Below is a small trained network, with its code and all its weights. Each question gives an input and a target symbol and asks what happens when units are switched off, that is, made to give their printed mean instead of their output.

import numpy as np


def w(rows, s, z=0):
    codes = np.array(rows[::2]) - 128.0
    scale = np.full(codes.shape[1], s)
    scale[-1] = z or s
    return codes * scale


def norm(h):
    return h / np.sqrt((h * h).mean(-1, keepdims=True) + 1e-5)


def f(y):
    return y / 2 * (1 + np.tanh(0.7978845608 * (y + 0.044715 * y**3)))


def softmax(a):
    e = np.exp(a - a.max(-1, keepdims=True))
    return e / e.sum(-1, keepdims=True)


def log_softmax(a):
    a = a - a.max(-1, keepdims=True)
    return a - np.log(np.exp(a).sum(-1, keepdims=True))


def net(x, mask):
    ids = ['βζμξψω'.index(c) for c in x.split()]
    T = len(ids)
    res = E[ids] + P[:T]
    u = 0
    for l in range(3):
        q, k, v = (norm(res) @ M[l].T for M in (Q, K, V))
        z = softmax(np.where(np.tri(T) > 0, q @ k.T / 2**0.5, -1e9)) @ v
        res = res + np.where(mask[u], z, O[l][:, -1]) @ O[l][:, :-1]
        u += 1
        y = f(norm(res) @ A[l][:, :-1].T + A[l][:, -1])
        res = res + np.where(mask[u : u + 8], y, B[l][:, -1]) @ B[l][:, :-1]
        u += 8
    return log_softmax(norm(res)[-1] @ U[:, :-1].T + U[:, -1])


Q, K, V, O, A, B = {}, {}, {}, {}, {}, {}
E = w([
[167,96,156,251],'β',
[70,170,160,202],'ζ',
[68,160,175,160],'μ',
[114,183,86,114],'ξ',
[26,136,160,101],'ψ',
[106,133,69,32],'ω',
],0.011)
P = w([
[177,74,124,137],'0',
[175,124,158,128],'1',
[101,46,63,133],'2',
[99,166,101,2],'3',
[124,46,110,156],'4',
[180,192,53,141],'5',
],0.0097)
Q[0] = w([
[198,177,179,254],'0.h0',
[141,156,151,171],'0.h0',
],0.0067)
K[0] = w([
[110,87,24,253],'0.h0',
[94,161,204,180],'0.h0',
],0.0049)
V[0] = w([
[200,77,121,251],'0.h0',
[129,135,117,158],'0.h0',
],0.0031)
O[0] = w([
[241,73,154,71,253],'0.h0',
[126,193,55,3,149],'0.h0',
],0.0039,0.0017)
A[0] = w([
[119,240,147,168,49],'0.n0',
[144,27,43,139,7],'0.n1',
[227,150,163,163,96],'0.n2',
[180,174,2,70,79],'0.n3',
[72,89,43,140,254],'0.n4',
[217,68,154,137,40],'0.n5',
[131,12,172,153,94],'0.n6',
[64,68,213,116,124],'0.n7',
],0.0065,0.0032)
B[0] = w([
[156,70,97,73,130],'0.n0',
[143,158,137,143,152],'0.n1',
[41,126,50,107,185],'0.n2',
[152,89,218,217,181],'0.n3',
[254,44,137,214,252],'0.n4',
[88,189,60,76,164],'0.n5',
[27,150,60,229,191],'0.n6',
[148,57,122,170,161],'0.n7',
],0.0052,0.0039)
Q[1] = w([
[133,187,12,164],'1.h0',
[76,129,87,41],'1.h0',
],0.011)
K[1] = w([
[85,181,154,16],'1.h0',
[181,210,254,213],'1.h0',
],0.0075)
V[1] = w([
[202,226,60,179],'1.h0',
[179,14,2,79],'1.h0',
],0.0087)
O[1] = w([
[234,243,172,166,131],'1.h0',
[122,158,10,117,253],'1.h0',
],0.012,0.0026)
A[1] = w([
[83,67,145,125,113],'1.n0',
[56,45,110,113,96],'1.n1',
[185,119,136,202,115],'1.n2',
[109,160,124,118,1],'1.n3',
[179,129,113,161,55],'1.n4',
[5,193,94,69,156],'1.n5',
[115,2,141,136,88],'1.n6',
[182,76,157,32,196],'1.n7',
],0.0077,0.0043)
B[1] = w([
[95,153,124,64,175],'1.n0',
[71,165,84,103,228],'1.n1',
[46,103,232,77,251],'1.n2',
[141,216,140,184,70],'1.n3',
[82,147,165,92,146],'1.n4',
[151,65,22,253,180],'1.n5',
[84,190,115,115,242],'1.n6',
[149,81,121,35,146],'1.n7',
],0.0061,0.0026)
Q[2] = w([
[62,12,40,109],'2.h0',
[96,37,10,253],'2.h0',
],0.0054)
K[2] = w([
[67,23,104,65],'2.h0',
[253,39,50,112],'2.h0',
],0.0054)
V[2] = w([
[89,149,96,212],'2.h0',
[214,163,168,1],'2.h0',
],0.0065)
O[2] = w([
[75,79,172,37,211],'2.h0',
[172,2,57,236,2],'2.h0',
],0.0086,0.0042)
A[2] = w([
[100,86,34,129,132],'2.n0',
[245,109,173,176,3],'2.n1',
[137,68,15,169,49],'2.n2',
[180,229,102,102,18],'2.n3',
[161,217,102,155,78],'2.n4',
[115,184,183,104,101],'2.n5',
[179,101,222,152,104],'2.n6',
[202,88,152,183,106],'2.n7',
],0.012,0.0047)
B[2] = w([
[198,63,68,183,253],'2.n0',
[35,158,129,251,167],'2.n1',
[207,83,132,166,217],'2.n2',
[164,203,105,77,209],'2.n3',
[126,211,139,50,213],'2.n4',
[166,84,126,124,197],'2.n5',
[148,86,166,178,188],'2.n6',
[36,182,76,185,152],'2.n7',
],0.011,0.005)
U = w([
[172,196,124,30,216],'β',
[189,39,254,92,164],'ζ',
[61,75,191,17,6],'μ',
[90,136,157,189,116],'ξ',
[28,47,46,42,67],'ψ',
[219,34,72,111,202],'ω',
],0.0076,0.002)

Each question gives the input, a string of symbols that net reads in full, and the target symbol t.
The units are the heads (2 rows each of Q, K, V and O) and the neurons (one row each of A and B). Each row of codes is followed by its name. A weight is (code - 128) times the scale printed after its matrix; where a second scale follows, it is the last column's (O, A, B and U).
mask holds one flag per unit, layer by layer, with each layer's heads first. A switched-off unit (its flag False) gives its mean, the last column of its rows in O or B, instead of its output. The means were averaged over made-up inputs and are rounded, as every weight is.
A unit's drop is (log p(t) with every unit on - log p(t) with that unit switched off) / (log p(t) with every unit on - log p(t) with every unit switched off).
The circuit of an input: a set's keep is (log p(t) with only the set's units on - log p(t) with every unit switched off) / (log p(t) with every unit on - log p(t) with every unit switched off). Starting from the 12 units with the biggest drops (on a tie, the unit counted first), units are removed one at a time, each time the one whose removal leaves the highest keep (on an exact tie, the one counted first), for as long as the keep stays at least 0.8.
circuit, biggest first: the units of the circuit, biggest drop first
unit that matters most: the unit with the biggest drop
k most important neurons: the k neurons with the biggest drops, biggest first
k most important neurons of layer l: the k neurons of layer l with the biggest drops, biggest first
input β β β ζ ζ, target ζ: circuit, biggest first -> [1.h0 2.n1]
input β ψ β ζ β ω, target ζ: 2 most important neurons -> [0.n2 0.n3]
input β ω ω μ ζ ω, target μ: unit that matters most -> 0.h0
input μ ω ζ β β, target ζ: 2 most important neurons of layer 1 -> [1.n5 1.n2]
input β ξ ψ ψ, target ξ: 2 most important neurons of layer 0 -> [0.n4 0.n3]
input ψ ξ β β, target ξ: circuit, biggest first -> [0.n4 1.h0 2.h0 2.n1]
input β ζ ξ β, target ζ: circuit, biggest first -> [1.h0 0.n4 0.n2]
input ξ β β ω μ, target ω: circuit, biggest first -> [1.h0 2.h0 2.n2]
input β ζ ζ β μ, target μ: 4 most important neurons -> [0.n4 2.n0 0.n2 2.n2]
input β β β, target β: 2 most important neurons -> [0.n6 0.n3]
input β μ β ζ, target μ: circuit, biggest first -> [1.h0 0.n0 0.n7]
input ψ β μ β ζ, target μ: 2 most important neurons -> [0.n4 2.n0]
input ψ ξ β β ζ, target ζ: 4 most important neurons -> [0.n4 0.n5 0.n0 0.n7]
input ζ μ ψ ω, target μ: unit that matters most -> 1.h0
input β ξ β, target ξ: 2 most important neurons -> [0.n4 0.n6]
input β ξ ω μ, target ξ: 3 most important neurons -> [0.n3 0.n4 2.n1]
input ζ μ μ ξ, target μ: 3 most important neurons -> [0.n4 0.n0 0.n7]
input ψ β β, target ψ: 2 most important neurons of layer 1 -> [1.n5 1.n6]
input β ξ ξ, target ξ: 2 most important neurons -> [0.n4 2.n1]
input β ω ψ, target ω: 2 most important neurons of layer 2 -> [2.n0 2.n2]
